Below is a small trained network, with its code and all its weights. Each question gives an input and a class and asks what happens when units are switched off, that is, made to give their printed mean instead of their output.

import numpy as np


def w(rows, s, z=0):
    codes = np.array(rows[::2]) - 128.0
    scale = np.full(codes.shape[1], s)
    scale[-1] = z or s
    return codes * scale


def norm(h):
    return h / np.sqrt((h * h).mean(-1, keepdims=True) + 1e-5)


def f(y):
    return y / 2 * (1 + np.tanh(0.7978845608 * (y + 0.044715 * y**3)))


def log_softmax(a):
    a = a - a.max(-1, keepdims=True)
    return a - np.log(np.exp(a).sum(-1, keepdims=True))


def net(x, mask):
    res = np.array(x, float).reshape(1, 3) / 4 @ E
    u = 0
    for l in range(3):
        y = f(norm(res) @ A[l][:, :-1].T + A[l][:, -1])
        res = res + np.where(mask[u : u + 6], y, B[l][:, -1]) @ B[l][:, :-1]
        u += 6
    return log_softmax(norm(res)[-1] @ U[:, :-1].T + U[:, -1])


A, B = {}, {}
E = w([
[207,32,57,75,118,11,71,54],'x0',
[144,32,78,81,86,137,132,193],'x1',
[127,155,209,48,6,81,141,93],'x2',
],0.0022)
A[0] = w([
[191,114,151,129,194,133,88,92,41],'0.n0',
[93,145,57,152,208,119,193,166,15],'0.n1',
[128,153,190,129,87,99,116,115,3],'0.n2',
[172,116,61,151,178,2,145,226,95],'0.n3',
[140,121,82,91,101,189,145,215,100],'0.n4',
[121,139,150,56,123,144,151,158,73],'0.n5',
],0.0031,0.00073)
B[0] = w([
[115,165,136,90,87,195,166,84,150],'0.n0',
[125,194,98,216,85,108,115,131,215],'0.n1',
[140,207,97,79,149,86,49,221,163],'0.n2',
[159,143,185,149,84,129,115,48,253],'0.n3',
[130,156,128,97,110,80,252,229,215],'0.n4',
[147,154,83,62,209,197,104,176,147],'0.n5',
],0.0036,0.00063)
A[1] = w([
[13,174,186,138,79,134,201,169,165],'1.n0',
[81,229,237,43,99,125,55,152,44],'1.n1',
[191,7,58,72,10,69,81,83,45],'1.n2',
[156,144,73,243,178,162,139,159,64],'1.n3',
[11,144,150,252,179,175,149,143,4],'1.n4',
[137,205,173,25,50,137,107,113,99],'1.n5',
],0.0031,0.0013)
B[1] = w([
[194,79,31,133,104,70,143,123,199],'1.n0',
[142,104,161,214,64,45,139,50,192],'1.n1',
[197,60,229,81,176,94,127,158,251],'1.n2',
[114,243,176,74,75,87,3,135,172],'1.n3',
[149,100,152,25,162,77,42,115,195],'1.n4',
[74,123,94,162,167,115,124,91,188],'1.n5',
],0.0045,0.0029)
A[2] = w([
[154,4,185,84,157,98,131,147,6],'2.n0',
[70,174,136,160,174,181,77,154,110],'2.n1',
[166,151,161,136,230,118,92,42,88],'2.n2',
[153,81,141,65,132,110,127,118,158],'2.n3',
[133,131,152,137,161,164,116,119,101],'2.n4',
[194,151,89,134,121,97,132,100,150],'2.n5',
],0.0048,0.0013)
B[2] = w([
[138,162,213,38,207,54,161,79,253],'2.n0',
[132,155,145,2,97,62,105,100,166],'2.n1',
[105,82,112,116,106,181,170,192,244],'2.n2',
[154,116,210,139,169,127,114,209,202],'2.n3',
[167,102,74,128,109,172,84,69,123],'2.n4',
[129,143,133,137,139,176,143,96,170],'2.n5',
],0.0045,0.0032)
U = w([
[83,155,117,238,62,56,181,31,164],'0',
[105,147,108,178,164,131,135,147,2],'1',
[114,218,91,50,127,110,2,162,181],'2',
[165,50,102,165,164,206,101,117,105],'3',
[72,144,82,97,117,167,118,74,60],'4',
[113,113,49,131,89,124,207,253,139],'5',
[105,125,77,169,145,200,126,98,74],'6',
[173,66,214,46,218,65,159,123,181],'7',
],0.0096,0.0059)

Each question gives the input, the list of numbers given to net, and the class t.
The units are the neurons (one row each of A and B). Each row of codes is followed by its name. A weight is (code - 128) times the scale printed after its matrix; where a second scale follows, it is the last column's (A, B and U).
mask holds one flag per neuron, layer by layer. A switched-off neuron (its flag False) gives its mean, the last column of its row in B, instead of its output. The means were averaged over made-up inputs and are rounded, as every weight is.
A unit's drop is (log p(t) with every unit on - log p(t) with that unit switched off) / (log p(t) with every unit on - log p(t) with every unit switched off).
The circuit of an input: a set's keep is (log p(t) with only the set's units on - log p(t) with every unit switched off) / (log p(t) with every unit on - log p(t) with every unit switched off). Starting from the 12 units with the biggest drops (on a tie, the unit counted first), units are removed one at a time, each time the one whose removal leaves the highest keep (on an exact tie, the one counted first), for as long as the keep stays at least 0.8.
units of the circuit, in order: the units of the circuit, biggest drop first
most important unit: the unit with the biggest drop
top k neurons in layer l: the k neurons of layer l with the biggest drops, biggest first
drop when u is switched off: that unit's drop, to one decimal
input [-4,-7,2], class 0: most important unit => 1.n1
input [2,-3,6], class 0: top 3 neurons in layer 1 => 1.n1; 1.n4; 1.n5
input [-5,2,5], class 0: units of the circuit, in order => 1.n1; 1.n2
input [-6,2,2], class 5: units of the circuit, in order => 1.n2; 1.n0
input [-2,7,-3], class 5: units of the circuit, in order => 0.n4; 1.n2
input [2,-7,-3], class 4: units of the circuit, in order => 2.n3; 1.n2; 2.n2
input [-7,5,-7], class 2: units of the circuit, in order => 1.n3; 2.n1
input [0,-5,0], class 0: top 2 neurons in layer 1 => 1.n2; 1.n1
input [-1,-4,0], class 0: units of the circuit, in order => 1.n2; 2.n0
input [-6,-1,2], class 0: top 2 neurons in layer 1 => 1.n2; 1.n1
input [-8,4,6], class 5: top 2 neurons in layer 0 => 0.n3; 0.n4
input [-4,3,-2], class 5: top 2 neurons in layer 1 => 1.n0; 1.n2
input [-8,-2,0], class 2: top 2 neurons in layer 1 => 1.n4; 1.n2
input [-5,8,-2], class 5: units of the circuit, in order => 1.n2
input [2,-6,-1], class 4: top 3 neurons in layer 1 => 1.n2; 1.n0; 1.n1
input [4,-8,0], class 6: top 2 neurons in layer 2 => 2.n2; 2.n0
input [-8,-7,-1], class 2: drop when 1.n4 is switched off => 0.3
input [-8,6,0], class 5: drop when 1.n0 is switched off => 0.1
input [-4,-7,-2], class 2: drop when 2.n0 is switched off => 0.1
input [7,-3,-7], class 3: most important unit => 1.n4
